Below are the code and all the weights of a small trained network. Each question names an input and a class and asks about switching units off, where a switched-off unit gives its printed mean instead of its output.

import numpy as np


def w(rows, s, z=0):
    codes = np.array(rows[::2]) - 128.0
    scale = np.full(codes.shape[1], s)
    scale[-1] = z or s
    return codes * scale


def f(y):
    return np.maximum(y, 0)


def log_softmax(a):
    a = a - a.max(-1, keepdims=True)
    return a - np.log(np.exp(a).sum(-1, keepdims=True))


def net(x, mask):
    res = np.array(x, float).reshape(1, 8) / 4 @ E
    y = f(res @ A[0][:, :-1].T + A[0][:, -1])
    res = res + np.where(mask, y, B[0][:, -1]) @ B[0][:, :-1]
    return log_softmax(res[-1] @ U[:, :-1].T + U[:, -1])


A, B = {}, {}
E = w([
[28,224,228,196,175,75,36],'x0',
[71,57,161,196,1,254,80],'x1',
[126,141,124,132,134,144,137],'x2',
[125,102,132,124,118,98,119],'x3',
[114,19,234,85,236,202,153],'x4',
[31,94,5,49,186,173,1],'x5',
[127,126,129,126,127,126,128],'x6',
[132,137,128,126,130,138,125],'x7',
],0.0084)
A[0] = w([
[113,148,123,82,165,76,127,118],'neuron 0',
[208,143,167,178,89,127,180,41],'neuron 1',
[101,124,182,138,176,132,114,123],'neuron 2',
[142,159,185,130,105,121,156,59],'neuron 3',
[102,166,132,139,163,144,64,117],'neuron 4',
[86,87,111,188,69,170,133,158],'neuron 5',
[65,207,148,164,111,96,115,128],'neuron 6',
[53,114,8,94,155,149,77,47],'neuron 7',
[154,141,91,103,180,94,141,92],'neuron 8',
[114,222,75,148,74,84,79,73],'neuron 9',
[171,91,90,89,126,151,197,205],'neuron 10',
[70,169,188,149,150,99,120,127],'neuron 11',
[101,124,176,162,79,149,91,113],'neuron 12',
[160,202,91,114,99,84,121,171],'neuron 13',
[124,135,111,164,91,104,106,140],'neuron 14',
[178,133,190,190,108,101,183,72],'neuron 15',
[145,139,177,160,103,112,164,48],'neuron 16',
[141,100,146,147,67,158,113,132],'neuron 17',
[135,173,79,120,73,95,145,63],'neuron 18',
[148,193,60,170,71,90,131,86],'neuron 19',
[177,157,164,160,103,120,166,81],'neuron 20',
[152,96,177,123,213,133,141,116],'neuron 21',
[111,101,117,201,69,151,132,81],'neuron 22',
[223,91,45,71,71,161,187,121],'neuron 23',
[101,99,169,159,80,189,137,121],'neuron 24',
[167,149,194,139,88,100,172,66],'neuron 25',
[140,139,122,131,163,92,157,113],'neuron 26',
[122,68,159,142,157,173,152,84],'neuron 27',
[134,79,172,112,181,171,114,82],'neuron 28',
[80,199,197,133,119,86,92,132],'neuron 29',
[129,89,150,105,155,158,170,89],'neuron 30',
[147,169,141,103,153,88,163,104],'neuron 31',
[121,144,129,119,157,87,164,94],'neuron 32',
[111,92,191,115,199,127,157,74],'neuron 33',
[153,174,129,100,209,67,159,128],'neuron 34',
[127,152,102,161,65,92,115,2],'neuron 35',
[88,115,152,132,83,162,110,104],'neuron 36',
[114,174,177,157,145,121,78,108],'neuron 37',
[150,141,126,95,162,87,170,131],'neuron 38',
],0.014,0.0033)
B[0] = w([
[153,152,82,194,150,200,49,175],'neuron 0',
[55,100,105,106,192,115,72,219],'neuron 1',
[138,101,189,86,20,53,193,176],'neuron 2',
[88,96,115,113,183,133,92,179],'neuron 3',
[74,91,122,160,161,94,129,178],'neuron 4',
[179,181,101,177,137,182,91,207],'neuron 5',
[122,46,115,168,74,81,189,204],'neuron 6',
[25,60,107,62,246,154,75,237],'neuron 7',
[183,158,75,186,161,171,80,178],'neuron 8',
[138,138,238,24,108,134,153,219],'neuron 9',
[112,93,94,209,92,74,181,217],'neuron 10',
[95,71,82,212,101,43,217,195],'neuron 11',
[210,155,75,170,148,160,98,190],'neuron 12',
[175,138,191,100,101,152,137,200],'neuron 13',
[138,171,170,104,116,162,142,167],'neuron 14',
[59,99,110,84,195,121,90,225],'neuron 15',
[74,88,113,85,184,173,37,188],'neuron 16',
[184,168,80,169,128,158,110,188],'neuron 17',
[134,133,203,21,55,114,164,184],'neuron 18',
[154,171,220,29,73,166,177,211],'neuron 19',
[48,84,145,89,166,162,106,196],'neuron 20',
[160,150,249,52,84,138,165,194],'neuron 21',
[198,170,101,163,110,155,104,191],'neuron 22',
[69,57,90,240,72,1,228,252],'neuron 23',
[196,187,86,157,116,166,106,208],'neuron 24',
[42,120,123,108,207,128,81,207],'neuron 25',
[160,171,108,161,106,157,86,164],'neuron 26',
[157,152,178,89,88,125,162,196],'neuron 27',
[104,148,189,67,121,144,166,197],'neuron 28',
[97,57,97,226,88,53,222,210],'neuron 29',
[131,160,200,84,78,110,172,184],'neuron 30',
[161,173,78,183,138,163,84,177],'neuron 31',
[173,153,82,166,113,186,105,163],'neuron 32',
[158,150,236,22,76,145,152,195],'neuron 33',
[195,189,64,189,123,192,62,208],'neuron 34',
[132,152,184,76,78,134,135,175],'neuron 35',
[187,169,85,155,123,163,46,179],'neuron 36',
[135,123,53,204,122,105,149,187],'neuron 37',
[183,181,72,176,89,150,84,179],'neuron 38',
],0.0085,0.019)
U = w([
[112,87,87,215,93,34,210,255],'0',
[226,231,77,188,146,184,51,93],'1',
[149,180,223,50,90,132,169,23],'2',
[10,89,98,83,252,142,48,58],'3',
],0.013,0.0045)

Each question gives the input, the list of numbers given to net, and the class t.
The units are the neurons (one row each of A and B). Each row of codes is followed by its name. A weight is (code - 128) times the scale printed after its matrix; where a second scale follows, it is the last column's (A, B and U).
mask holds one flag per neuron, in row order. A switched-off neuron (its flag False) gives its mean, the last column of its row in B, instead of its output. The means were averaged over made-up inputs and are rounded, as every weight is.
A unit's drop is (log p(t) with every unit on - log p(t) with that unit switched off) / (log p(t) with every unit on - log p(t) with every unit switched off).
most important unit: the unit with the biggest drop
top k neurons: the k neurons with the biggest drops, biggest first
drop when u is switched off: that unit's drop, to one decimal
input [7,6,-3,0,7,-7,-8,7], class 0: top 2 neurons -> [neuron 11; neuron 29]
input [-6,8,6,5,-4,-8,1,1], class 1: most important unit -> neuron 22
input [-1,-4,4,-4,0,4,-2,-6], class 1: top 4 neurons -> [neuron 15; neuron 1; neuron 25; neuron 20]
input [-5,-6,-7,2,6,-7,-5,-4], class 3: top 3 neurons -> [neuron 15; neuron 1; neuron 25]
input [8,-7,-6,-5,7,3,3,-3], class 0: top 2 neurons -> [neuron 11; neuron 29]
input [-5,7,-7,7,2,-8,7,-8], class 3: top 3 neurons -> [neuron 1; neuron 15; neuron 25]
input [4,-7,6,-3,-1,7,-3,-6], class 1: top 2 neurons -> [neuron 34; neuron 0]
input [2,-3,7,3,5,5,4,-2], class 2: top 2 neurons -> [neuron 21; neuron 33]
input [5,3,6,-7,-6,-3,-6,-5], class 2: top 3 neurons -> [neuron 9; neuron 23; neuron 19]
input [-7,-8,-4,1,4,5,-3,-6], class 1: top 3 neurons -> [neuron 34; neuron 8; neuron 0]
input [-5,5,-3,5,-8,-8,-7,8], class 2: top 2 neurons -> [neuron 19; neuron 18]
input [6,6,0,-5,6,-7,-3,6], class 3: top 3 neurons -> [neuron 23; neuron 16; neuron 15]
input [-4,2,-1,4,-1,-5,-4,-1], class 3: top 2 neurons -> [neuron 1; neuron 29]
input [6,4,3,-8,5,6,5,-1], class 0: most important unit -> neuron 2
input [6,6,8,-2,1,3,3,-1], class 0: top 4 neurons -> [neuron 29; neuron 11; neuron 6; neuron 34]
input [-8,-3,1,-6,8,8,0,7], class 0: top 2 neurons -> [neuron 23; neuron 10]
input [-6,6,2,6,7,4,3,4], class 2: top 2 neurons -> [neuron 28; neuron 29]
input [4,6,3,-6,-2,1,-3,-1], class 1: drop when neuron 23 is switched off -> 0.7
input [-5,6,4,-8,5,-7,-1,-8], class 3: drop when neuron 1 is switched off -> 0.5
input [8,6,5,-6,-4,6,-3,1], class 0: drop when neuron 14 is switched off -> 0.0
input [6,-3,-8,5,5,-8,-4,8], class 3: most important unit -> neuron 15
input [-2,3,2,7,-4,1,0,3], class 2: drop when neuron 34 is switched off -> 0.2
